Each row is followed by its group and then its class within the group.
[21,10,4,12,-1,28,-18,33,-3,20,-14,-10,-18,0,-5,57,-2,-48,11,-13,-18,-10,-28,9,2,34,5,-14,15,-21,-7,27,-4,-28,32,-34,-37,12,0,-2,16,27,11,-12,-23,35,-35,-16,9,-12,22] : E > [86]
[-31,7,28,7,3,22,0,3,-3,15,-9,11,-11,8,41,61,3,-45,-59,-19,-25,-15,-20,16,-20,20,-32,-22,13,-12,-9,-1,-18,-25,6,-42,-16,-11,9,-9,14,41,5,-26,-14,23,-12,13,13,-21,2] : W > [67]
[32,-22,-11,-28,-4,23,-11,21,-12,-16,-16,9,16,4,31,42,-19,-72,-96,9,-21,-4,22,1,-5,7,4,-24,12,-44,12,-5,-16,-22,15,-22,-24,-39,-15,6,20,16,23,-13,13,10,-14,19,-19,-39,-1] : W > [75]
[3,1,-12,5,-3,20,-13,27,10,14,15,-22,-13,7,22,34,-11,-30,-14,-6,-46,16,-20,16,-12,14,-4,-17,0,-19,4,21,-13,-20,3,-33,-39,9,-1,-10,34,24,7,11,-4,-2,-18,18,-5,8,3] : E > [86]
[-10,-3,-31,14,-7,66,-33,6,-9,-1,-29,-1,-26,9,-7,43,2,-35,-20,-19,-20,-18,-27,10,-11,9,-3,-10,-13,-34,-4,17,0,-44,31,-28,-33,10,-5,-6,13,41,-32,0,-38,-1,-28,19,21,-21,7] : E > [90]
[9,-3,23,19,5,11,-8,12,-10,-10,-18,-4,-7,18,22,55,-1,-55,-72,16,-9,-12,24,10,-5,16,-29,-33,9,-27,16,-11,-19,17,12,-12,-7,-6,-32,25,23,-3,36,-19,6,14,-6,37,11,-15,-11] : W > [75]
[8,12,-33,4,14,57,-15,22,8,13,-5,-8,-9,-11,11,27,5,-19,10,-13,-34,2,-22,20,-14,10,11,-7,5,0,8,24,-13,-90,18,-43,-18,-4,8,-10,20,40,-35,10,-14,11,-18,25,4,-2,15] : E > [90]
[13,-16,-13,13,3,47,-11,-1,4,23,-17,4,-11,6,0,43,-2,-22,-28,-21,-32,-1,-7,20,-2,-5,-25,-5,-2,-46,27,7,-19,-51,28,-28,-23,10,-9,-6,6,41,-5,-3,-23,3,-7,22,19,-15,-3] : E > [77]
[-9,-24,44,16,22,69,5,-9,-5,4,-70,-19,18,4,42,48,-15,20,-77,-15,-27,-12,-2,38,-21,-9,6,0,7,-19,23,-15,-11,-49,31,-3,5,-10,-33,-17,1,-20,43,-6,-8,-9,32,55,4,-33,31] : Z > [85]
[2,-10,1,-10,18,25,-15,36,-15,29,-1,6,2,28,16,66,9,-8,-3,-5,-3,-20,-30,-5,-13,-6,-16,-3,6,-27,34,25,-1,-63,7,-36,-12,-8,3,-12,6,34,-14,-3,-35,10,-17,32,10,-18,-13] : E > [77]
[-8,-9,-11,19,35,60,-10,-22,-10,10,-55,3,-7,-1,-16,-6,-52,-4,-75,-22,-52,-8,23,18,-18,-11,-2,-3,-14,-42,-3,-15,-5,-71,6,-19,-18,-6,-17,-6,7,6,15,30,-19,-13,10,21,-5,-28,-6] : Z > [73]
[-8,12,45,10,-6,48,16,-13,-12,-1,-36,-4,8,12,7,25,-28,21,-69,-17,-25,-8,-12,-6,-21,-23,-21,-10,19,-32,-7,-10,-13,-57,48,-2,5,-14,-17,-18,-5,-4,53,-9,-12,-4,35,16,-6,-55,44] : Z > [85]
[-31,3,22,28,16,53,4,-4,-4,0,-48,5,4,17,-16,36,-16,27,-46,-30,-55,-18,-59,19,-15,-12,-27,-26,0,-59,11,-29,-15,-66,37,-34,23,-22,4,9,-2,-2,51,2,-10,9,26,37,6,-26,0] : Z > [85]
[3,10,19,20,26,53,9,-7,-20,-2,-46,-16,2,3,-6,31,-22,4,-49,-24,-7,-10,27,19,-17,-2,-5,1,8,-19,-5,4,-13,-61,48,-11,-10,-7,-17,-15,-9,1,45,-8,-21,-2,16,15,-4,-37,34] : Z > [85]
[21,1,44,22,7,7,-9,6,6,10,-10,-5,-22,7,11,41,-16,-38,-48,6,-8,6,47,1,-5,25,-39,7,18,-3,-7,-2,6,-12,6,-7,-9,4,-28,-11,7,-16,30,-17,-6,17,9,16,4,-4,9] : W > [70]
[-12,6,-20,4,2,20,-6,15,-10,25,-4,5,-21,-18,-3,32,-10,-35,-25,0,-27,-10,1,15,6,17,-5,-26,-4,-47,-2,0,-22,-10,-3,-32,-32,15,10,-5,19,15,-2,-9,-15,18,-19,4,-7,-14,6] : E > [86]
[-7,-2,6,29,19,76,-6,-12,-5,-13,-38,-6,-28,3,-11,23,-14,3,-94,-51,-58,-18,20,40,-12,-8,-19,-30,4,-57,-24,-22,-12,-78,7,-21,-20,-27,-24,-19,9,25,14,11,-19,-3,13,28,-11,-28,1] : Z > [73]
[23,53,56,15,6,40,-7,14,0,16,-23,14,-5,6,3,51,-18,-70,-86,-8,-21,-9,36,24,-4,25,-37,-38,34,-27,-16,-12,-12,-28,52,-39,-7,-17,-24,3,21,4,35,-21,-7,11,13,-4,15,-17,11] : W > [75]

Each row is followed by its group and then its class within the group.
[-30,9,-27,11,32,-16,-53,7,-12,16,5,12,10,-7,27,-13,-33,17,26,-10,-22,-29,-7,-15,-10,-68,4,19,18,22,43,7,-14,-16,-40,-32,-39,52,3,40,-12,-44,-17,4,13,28,11,-41,-33,-13,-7] : j696 > N
[1,1,-21,10,12,-14,-14,-4,-3,25,26,4,40,14,18,-1,-23,-25,6,1,-16,-10,22,-1,2,-4,22,26,-7,2,64,5,-60,-19,-15,-27,-23,35,-25,15,4,-31,22,-18,3,19,-24,-23,-33,-11,-13] : j488 > D
[-10,0,2,10,10,-19,-40,-14,-1,22,0,9,-16,0,62,-21,-38,3,-1,-6,-13,-25,11,-10,-4,-1,13,33,7,43,2,7,-24,-27,-26,-35,4,33,8,40,-2,-13,15,-4,-2,27,7,-29,-22,-12,-12] : j488 > A
[-18,3,-7,24,14,-9,-34,6,-14,8,7,17,-24,-22,14,-27,-18,27,23,-20,7,-19,-5,-20,-4,-19,-4,21,31,28,13,7,11,-15,-21,-42,-17,36,16,40,-13,-19,-21,19,10,-1,6,-23,-20,12,2] : j696 > N
[-10,-5,4,-3,-2,28,16,1,1,-5,13,20,20,-3,-8,-20,21,-23,-26,17,15,18,-8,19,10,2,11,3,-24,23,-8,13,16,-15,9,15,40,-6,-1,-11,8,14,23,10,-19,-19,-7,-5,12,16,0] : j209 > P
[-11,-1,-3,-30,28,11,1,1,37,-4,5,-2,21,-4,7,-7,-24,-14,-4,4,-9,-3,11,12,0,-2,10,6,-4,27,42,3,-6,7,-29,-17,-13,12,7,-8,15,-15,20,8,17,23,4,3,-8,8,-5] : j209 > R
[16,10,-21,3,16,-8,-33,0,-1,46,20,16,34,3,-5,-5,-26,-8,10,-7,-12,-9,-14,1,-10,2,17,5,-21,-9,27,0,-34,-21,11,-5,-8,42,3,36,24,-35,19,-4,-6,-19,-12,-31,-15,-4,-4] : J217 > C
[-14,-8,0,-26,29,-13,3,-17,54,-13,33,0,49,-8,7,-10,-13,-19,-5,-2,-26,9,10,7,1,2,10,7,-5,23,54,2,-16,-20,-12,-19,-10,2,6,-15,2,-19,22,9,22,26,22,-9,6,-9,16] : j209 > R
[-41,9,-3,6,36,14,-29,-19,-12,-7,23,11,7,-28,-41,-52,-16,-9,-28,-8,-6,-14,3,11,4,6,13,33,-23,70,41,22,30,-25,-20,-33,50,27,12,13,0,-2,2,18,-6,-6,24,-34,-12,10,15] : j209 > U
[-15,4,2,22,35,7,-38,17,-32,12,-8,24,-11,-21,20,-13,-6,28,15,-31,10,-10,-18,-19,-6,3,-13,12,15,19,18,9,30,-7,-23,-14,-11,11,12,20,-13,-26,-25,20,-3,5,12,-13,-2,3,12] : j696 > N
[23,1,1,4,-8,-13,18,-23,2,14,10,-18,17,24,2,16,6,-2,-14,11,-22,11,37,15,7,-8,22,3,-9,-30,-24,0,-46,-10,17,18,-6,-3,-7,-2,6,15,13,-21,-8,-3,-14,12,3,-21,-10] : j488 > A
[-41,9,-8,-4,37,20,-44,6,12,4,5,42,3,-27,8,-59,-23,-15,-30,5,-6,-7,-26,7,3,-16,1,28,-13,69,70,38,37,-25,-35,-34,28,27,3,29,-4,-16,27,34,21,-14,9,-42,-12,10,-5] : j209 > U
[-17,-2,-12,16,18,10,-22,-10,-75,27,-19,16,4,-6,11,-10,-5,19,-5,-22,-15,-5,-5,-28,-4,-14,-6,21,1,-14,10,10,-7,-14,-54,-21,-12,41,1,43,-28,-17,-10,4,-2,10,11,-32,-23,-16,-1] : j696 > H
